Each row has a class, written as a number after it.
[ -8  -4 -12  21  57 -37 -24  -9  -2  45  23  47 -20  14  14 -13 -53 -24
 -43  29  38 -22   2   2   6 -19  19  21  -5  -5  37  29  -5   8  -2  27]
4
[ 27  14   5  19  -8 -20 -33 -12 -18 -31 -26 -24   3  24 -26  12  25 -22
 -17  16  35 -16 -19   0 -68  52 -16 -46  25 -42  32  29 -58  -1 -23  25]
6
[-46  -9   3  48  46 -21 -25 -16 -13  41   8  29 -53  16 -18 -27 -61 -66
 -49  20  21 -33  -6  -9  -7 -51  37  -4 -40 -29  15  71  -6  13  18  25]
9
[  4   7  13  44  40 -11 -38  11   5 -14  24  26 -15   2 -10  13 -38 -28
 -16  36  29 -33   2   4   9 -16   4   8 -32   0  36  64 -36  -7  15   3]
4
[ 15  21   5  50 -19 -19  -5  -3 -50  -7 -64 -24   9  12 -15  25 -12 -23
  -1  33   4  -9 -21  23 -62  18 -77 -51  32 -37  38  16 -22   5 -32   4]
1
[ -3 -22  26  24  44 -31   2 -38 -27   5  30  27 -33  29 -36 -18 -23 -38
 -64  28  19  -7 -17  13  -7 -13   8   7  -8 -26  21  35  -8   0   7  31]
8
[-21 -15 -12  37  22 -43 -14 -27 -29  23   0  26 -48  21  24 -16 -54  -8
 -40  23  -1 -20   8  20 -12 -28   3   0 -30 -29  20  37   8  -7  34  11]
7
[ 39  23  15  33 -13 -41  -3  -6 -53 -12 -16 -18  -6   6 -35  -2   1 -34
 -17   3  32   1 -29  26 -39  43 -55 -24  24 -20  50  28 -61   3 -26 -13]
1
[ 20   0  -3   8  14 -49 -12 -28 -52 -27 -35  -2   8  35 -16   1 -20 -19
 -38  13  29 -11 -43   1 -59  17 -70 -18  48 -34  38  34 -31   2 -34  -4]
4
[ 28  22  -1 -19  26 -42 -51  -8 -43  -2 -12  10   1  51 -35   9 -26   8
 -44  28  30 -27  -6  27 -77  21 -89 -26  34 -29  32  15  -3  20  -5  14]
0
[ 53  13  61  40   9 -22 -13   2 -43   2 -48   2   7  10 -28   4 -45   3
  14  23  50  -5 -16  18 -28  -3 -92 -28  54 -19  29  27 -36   4 -27 -14]
9
[-24 -14  39  35   3 -28  26 -24 -40  24 -31   7 -27  12 -23 -13 -67 -53
   0  54  -5  15 -12  15 -22 -40 -32  25 -33 -13  20  42   4 -32  23  11]
8
[-21 -14  15  47  45 -24 -26 -23   0  25  31  23 -39   1 -17 -36 -53 -18
 -27  19  26 -34  -8  17  32 -38  14  21  -9 -31  47  30 -40  -7  26  21]
4
[ 31   6  21  66  -6 -19 -33 -17 -22 -42 -29 -34  15  28 -26  20  18 -24
 -28   1  43   7 -62  -3 -33  11 -65  -9  55 -31  21  21 -54   2 -33   7]
5
[-17 -11  25  58  63 -26 -43  -9 -16  20  16  18 -30 -12 -45 -19 -44 -59
 -18  42  36 -16 -11  10 -22 -53 -21 -17 -15 -15  48  59 -10  -6   9  44]
0
[ 54   8  23  41  20   7 -36  -5 -20  16   0 -24   6  13 -45  39   6 -31
 -18   6  35 -21  -1  10 -70  19 -52 -56  50 -21  30   0 -24  19 -28  18]
5
[-20  -2  15  63  38 -12 -48  14  14  -8  43  31 -46 -24   4 -16 -51 -23
 -81   9   3 -20  17 -10   4 -29 -15  24 -20  29  10  72 -28  17  20  12]
9
[-22 -12  35  12  51 -19 -37 -10  -5   7   2   5 -57  11 -29 -59   3 -45
 -19  36  22 -38  -4  21  21  -9  47  23 -10 -43  35  67 -27  -9  26  28]
6
[ 28  17  -6   8  17 -29 -17  -7 -23 -16  -3   9 -18  18 -24   3  -1  13
 -53   0  36 -20 -23  16 -40  42 -55 -17  51 -11  44  44 -39  19 -20  17]
3
[  36    2   15   34   19  -52  -20  -26  -34  -27    4    6    9   14
  -18   -2  -34   10  -28   21   34   18  -40   21  -40    0 -101   12
   36  -24   40   18  -54   -2    3   -4]
0
[ 21  -4  18  12  16 -53  -7  -9 -39  -6 -19  -9  -6  32 -34  31 -19   6
 -25  22   6  -7 -25  -3 -38 -11 -59  14  18 -12 -17 -12  14  17  10   6]
3
[ 39  19  -7  14   5 -35 -43 -11 -15  -1  -5 -14  32   1  14  38 -67   2
 -13 -15  47   2 -18 -50 -33  -8 -90  -8  38  19  30  14 -19  10 -19   5]
2
[-18 -24  47 -15  35 -12  19   0   9  34   9  52 -38   0   4 -17  -8 -18
 -62  42 -12 -36   0   6  29 -25  -3  30  -8   5  -5  31  27  23  42  32]
0
[ 40  -7   9   7 -15 -41 -26  -8 -21 -37 -47 -25  18  49  24   0 -52  55
  -6   9  32 -14 -24  24 -40   2 -41 -19  14 -52 -29  27 -25  11  41 -22]
9
[ 56 -14  24  21  17 -40  19  -4 -28 -13  40   8  11   3 -35  21 -52  26
 -25  -5  40  -6 -18  18 -49 -14 -54 -38  45 -16  12  19 -34  28  18  15]
2
[ 20   0  13  23  17 -28   2   4 -36 -29  -9  14  11  27 -19  14  34  31
 -26  10  30  16 -29  46 -31  25 -53 -25  49 -20  16  21 -40  14 -23   2]
2
[ 11 -13  20  30  23 -33 -20 -13 -24 -22 -37 -25  21  28   2   9 -15   2
 -14  -5  33   4 -43   9 -18 -39 -92 -10  29 -23   2   0  -8   9   7  -9]
1
[ 18  -7  46  40  12 -30 -25   2 -33 -21   5   8 -25  13 -30  -8   1   7
 -48  -5   6  -3 -30  19 -43  12 -69 -20  24 -36   5  19 -36  10   3  -1]
9
[ 37  14  41  16  11 -41 -34   6 -48 -13 -62  -6  -3  50 -10  -1 -32   9
   6   7  21 -19 -28   6 -24  28 -74 -18  33 -27  -6   5 -14   6  -4  -2]
5
[ 51  -7  -1  26   5 -53   6 -41 -83 -45 -20   2  -4  66 -36  12   4   0
 -60  -5  15 -11 -66   8 -66  42 -44 -21  52 -52  31  32 -43   7 -24   7]
8
[  21   -5   21   40  -13  -20    4   -4  -44  -26  -60   17   11   25
  -13   43  -34   26  -17    2   20  -13  -42    4  -24  -32 -105  -15
   14   -7   -2   32  -13   18   29  -14]
3
[ 16 -14  12  35  58 -15 -37 -17   1 -11  47  52 -35   8 -32   3  34 -29
 -51  51  16 -21   6  15   3   8  32   4   2 -28  52  75 -12  -7 -30  42]
0
[-63   1  10  31  18 -23 -27 -26  -8  42   4  37 -59  38 -28 -10   2 -36
 -35  23 -17 -34  12   2 -13 -10  -5  -7 -18 -17  38   4   0  -9 -16  49]
7
[ -9  -3  21  -2 -19 -29  -4 -17 -18   9 -37  11  21  66  -5  41 -19  12
 -29  14  39   0 -29   8 -30 -21 -86 -13  11  -6  -5  26  -5  15 -15 -14]
1
[ -6 -13  29  71  49   6 -22  23  16  17  27  45 -31 -22  10   2 -73  -8
 -55  29  43  -1  22  26  12 -70 -15  13 -17  27   6 100 -14  17  22 -10]
9
[ 47  -8  22   8  -9 -43  -3  -6 -25 -16 -18 -27  -9  41 -27  26 -33  17
 -12   4   1 -10 -31   8 -75  17 -41  -8  17 -49   3  15 -20  13  25  13]
8
[ 54  13  -5  71  31 -19 -24 -16 -46 -41  15   1   5  -7 -35  27 -17 -18
 -16  22  13  -6 -40 -10 -56  28 -63 -15  49  -2  54  29 -54  -3 -31  16]
3
[ 27  -9  -8  14   7 -33   4 -35 -36 -21 -22  -9  12  25 -41  10  15 -24
 -61  14  34 -12 -42  21 -79   8 -45 -47  53 -56  38  26 -13  45 -16  39]
8
[ -8   6  10  70   2 -11   3   7 -31 -21 -37 -20  -7 -12 -16  17   8 -13
 -37  11  -6 -23 -31  15 -76  -6 -73 -74  42 -52  27   3 -25  15  -8  31]
9
[-20  -3  -6  61  39 -19 -61 -16 -24  13   2  40 -38  13 -18 -27 -15 -54
 -55  16  44 -20   2   1  -2 -15  27   5 -18  -3  50  75 -40  -7  -9  35]
6
[ 31   6  40  19   2 -40   3 -10 -36 -19 -59 -12  -9  40 -14   8  12   2
 -11   6  21 -22 -31  11   3  33 -52  -9  38 -19  19  41 -56  13 -29 -19]
1
[ -3  -7  -2  56  55 -21 -77 -13 -25  15   1  35 -54  43 -36 -10 -40 -53
 -74  11  46 -32   3   5 -13  -8  32 -14 -25 -30  33 113 -28  15  -4  37]
2
[-11   0 -18  73  38   5 -46  -1 -17  10  39  40 -44  26 -29  19 -15 -13
 -66  11   3 -37  -9  13 -19  -5  23   4   9 -24  50  54 -41   1 -26  17]
4
[  2 -33  12  12  48 -29 -25 -35 -28   4  36  45 -21  38  -5   2 -55  -7
 -51  44  11  -3  -1  12 -19 -37 -20  18 -25  -9   4  62  13 -22  23   0]
0
[ 44  -2  13  10 -18 -26 -26  -2 -41 -33 -15   4  11  40 -64  31  14 -24
 -19  -2  55  -6 -30   8 -56   6 -22 -42  16 -39  20  72 -13  13 -22  14]
2
[  22    6   15   10    1  -47  -49   -8  -63  -24  -72    7    1   50
  -17   -5  -30   11  -20  -13   50    2  -23   16  -67    9 -100  -40
   21  -40   19   36  -25   -4   -3   -7]
6
[ 15  16  -5   6  21 -27 -43 -16 -15  22 -37 -14  -6  36   5  -4 -62  -7
 -51  12  33 -19  -9  15 -75  23 -90 -20  38 -45  41   0 -27   6   0  13]
4
[  4  19   9  20  -4  -6 -29 -20  -1 -22 -18 -38  43  20   9  31 -41 -25
   7  21  51   5 -41 -31 -66 -14 -99 -20  22 -11  36   3 -42 -35   0  11]
6
[-44 -20  -7  44  23  11 -48 -14  20  38  36  30 -41  20 -13  -4  -5   0
 -48  -6  -7 -19 -11   5  12 -26  41  15 -40 -13   2  17 -31  14  35  25]
0
[  12    9   26   10   23  -25  -35   -6  -24  -17  -58    0    1   43
  -31   -2   -1  -15  -36    6   55  -13  -43   28  -46    2 -106  -19
   45  -52   45   37  -37   15  -17   -3]
4
[-13 -18  13  43  12  -1  21 -14  11  22  18  13 -21  -7  -3   0 -46 -14
 -51  30  25 -12   0  20  10 -39  29   6 -11   6  12  44 -14  14  30  29]
8
[ -1  22   1  64  -8 -13 -23 -10 -28  -1  -9  13 -27  41 -20  33  -7 -12
 -77  -6  13   2 -32  -1 -61  38 -72 -35  40 -35  31  21 -43  -2 -53  20]
5
[  6  10 -17  33 -15 -42 -24 -20 -37 -39 -15 -15  21   3 -24  -6  33 -18
 -24  14   6  28 -29  13 -75  26 -61 -19  36 -33  24  -6 -32  12 -41   5]
9
[ 59   7  -6  40  -4 -32 -38  -5 -57 -54 -22   3   3  38 -32  31  40 -14
 -35  -7  14 -13 -27   2 -65  60 -36 -44  42 -29  23  45 -32   9 -49   8]
5
[ 28  -8  11  24 -11 -49 -21 -22 -48 -33 -34 -13  -9  49 -55  13  19   6
 -72  -9  17  -2 -28  27 -84  24 -75 -27  48 -43  21  12 -24  24 -17  28]
8
[-34 -34  16  57  71 -23   2 -21  -6  22  47  41 -34  11 -25  25 -42 -30
 -35  38   7  -4 -32 -12 -14 -71 -15  16 -22 -11  12  52   7  -1  19  30]
3
[ 47   3   3  31  13 -30 -14  -7 -31   1  21  -4 -13  -3 -21   4 -55   0
 -48 -12  13  -5 -17 -10 -54  11 -54 -11  66 -22  33  11 -22  14 -15  32]
2
[-11 -25  11  40  45 -31 -26  -6 -16  17  21  35 -53  12  -4 -38 -26 -11
 -28  17   7 -10 -19  29  -4 -32  22  16   3 -37  21  43  12   6  18  27]
7
[ 42  18 -28  50 -13  -7 -84  -7 -19 -22   4   9  -1  45 -33  54  29  47
 -71  -9  11 -22 -25  -1 -55  49 -23 -29  56 -37  19   3 -39  38 -57  25]
0
[  9  -6   0  45  58 -19 -41   2  -5   2  50  42 -46 -13 -33 -15 -24 -30
 -51  22  14 -32  13   6   4  -6  38  10  11  -9  50  68 -19  13 -29  28]
4
[-18 -12  25  37  66 -19 -33  -1 -12 -26  42  24 -37  -7 -41 -29  33 -43
 -56  31  -8 -33 -22   4  13  -8  13  14   4   0  25  32 -14   4   4  45]
0
[-20 -12  23  34  62  -8 -28  -7 -10  39  50  29 -48 -17 -51  -1 -12 -57
 -62  38  13 -23  13   9  -5 -44  11  -2 -15  -1  30  45  14  14   0  30]
0
[-42  -9  23  17  50 -33   7   3  -4   5  37  22 -47  -3 -28  -9 -51 -31
 -54  37 -15 -18   4  24 -31 -51 -43  13 -39 -15  22  42  11  17  62  28]
8
[  43    4    6   59  -24  -35  -29   -2  -36  -28    6    3    0   -4
   -7   12  -63   43  -59   -2    6   -7   -9   26  -51   -6 -114  -12
   56  -18   18    6  -22   24   18    6]
5
[ 13 -30  10  24  43 -29 -17 -27 -33   0   2  17 -36  12 -13 -35 -43 -49
 -25  25  -5   2   1  21 -48  -5  -8   3 -30 -37  37  58   3 -24  36  30]
8
[  2  14  31  44   9  10 -41  -8 -20   0 -33   6   6  40 -29  26  19 -35
 -33  16  45   0 -56   3 -39  15 -81 -30  41 -25  28  41 -37  18 -45   3]
5
[  8   1  31  53  11  -9 -33 -12 -38  -8 -18   3 -21  22 -34   1  -5  -6
 -38   7  19   2 -26  24 -55   9 -81 -31  57  -5  31  19 -35   5 -41   6]
7
[ 38 -20  24  32  12 -57 -28 -42 -54 -45 -10  16   5  56 -26 -12 -44  21
 -23   9  38   3 -62  13 -37 -14 -62 -13  48 -48   3  25 -21  15 -12  -2]
7
[ 35  10  13  -8  12 -46 -37  -6 -47 -12  -8 -15  -8  33 -33 -21 -13   1
 -51   1  40   4  -3  26 -72  41 -46 -21  41 -21   5  -9 -27   9  -9   8]
6
[-24 -17  -1  14  56 -29 -19  -3 -15  -6  -4  26 -56   4 -17 -53  31 -32
 -34  15   4 -13 -17  14  23  19  57  27  -4   1  17  74  -9   3  -5  31]
3
[-33 -17   9  36  60  -8  -3   0  17   8  51  12 -32 -26 -22 -17 -27 -55
 -41  22  28 -25 -38   1 -15 -60   5  -7  -8 -18  45  73 -15   6  34  45]
0
[-16 -12  24  57  53 -30 -35 -34 -12  11   7  18 -35  30 -39 -14 -61 -23
   9  42  45 -25 -37  -7  38 -53  27  15 -17 -46  24  52  -9 -20   6  35]
3
[ 50  13  20  33  12 -30 -16 -17 -26   0 -50 -20  -2  27  -8  -5 -30  -5
 -13  14  46 -15 -23  16 -19  24 -47 -17  61 -46  26  18 -35  14 -20   8]
5
[ 18  -1  23  -8  -5 -45  -8 -27 -47   4 -62 -24  -3  53 -20   2 -38   8
  -3  23  16 -22 -14  18 -57  13 -74  -7  38 -16  34  36 -23  -2  -1   6]
8
[-20   0  18  47  20   6 -11   6 -13  14   3  29 -53  -1 -17 -26 -43 -18
 -33  27   6 -37   2  33   8 -25  21  -7  -3  -6  19  59 -13  23  18  12]
7
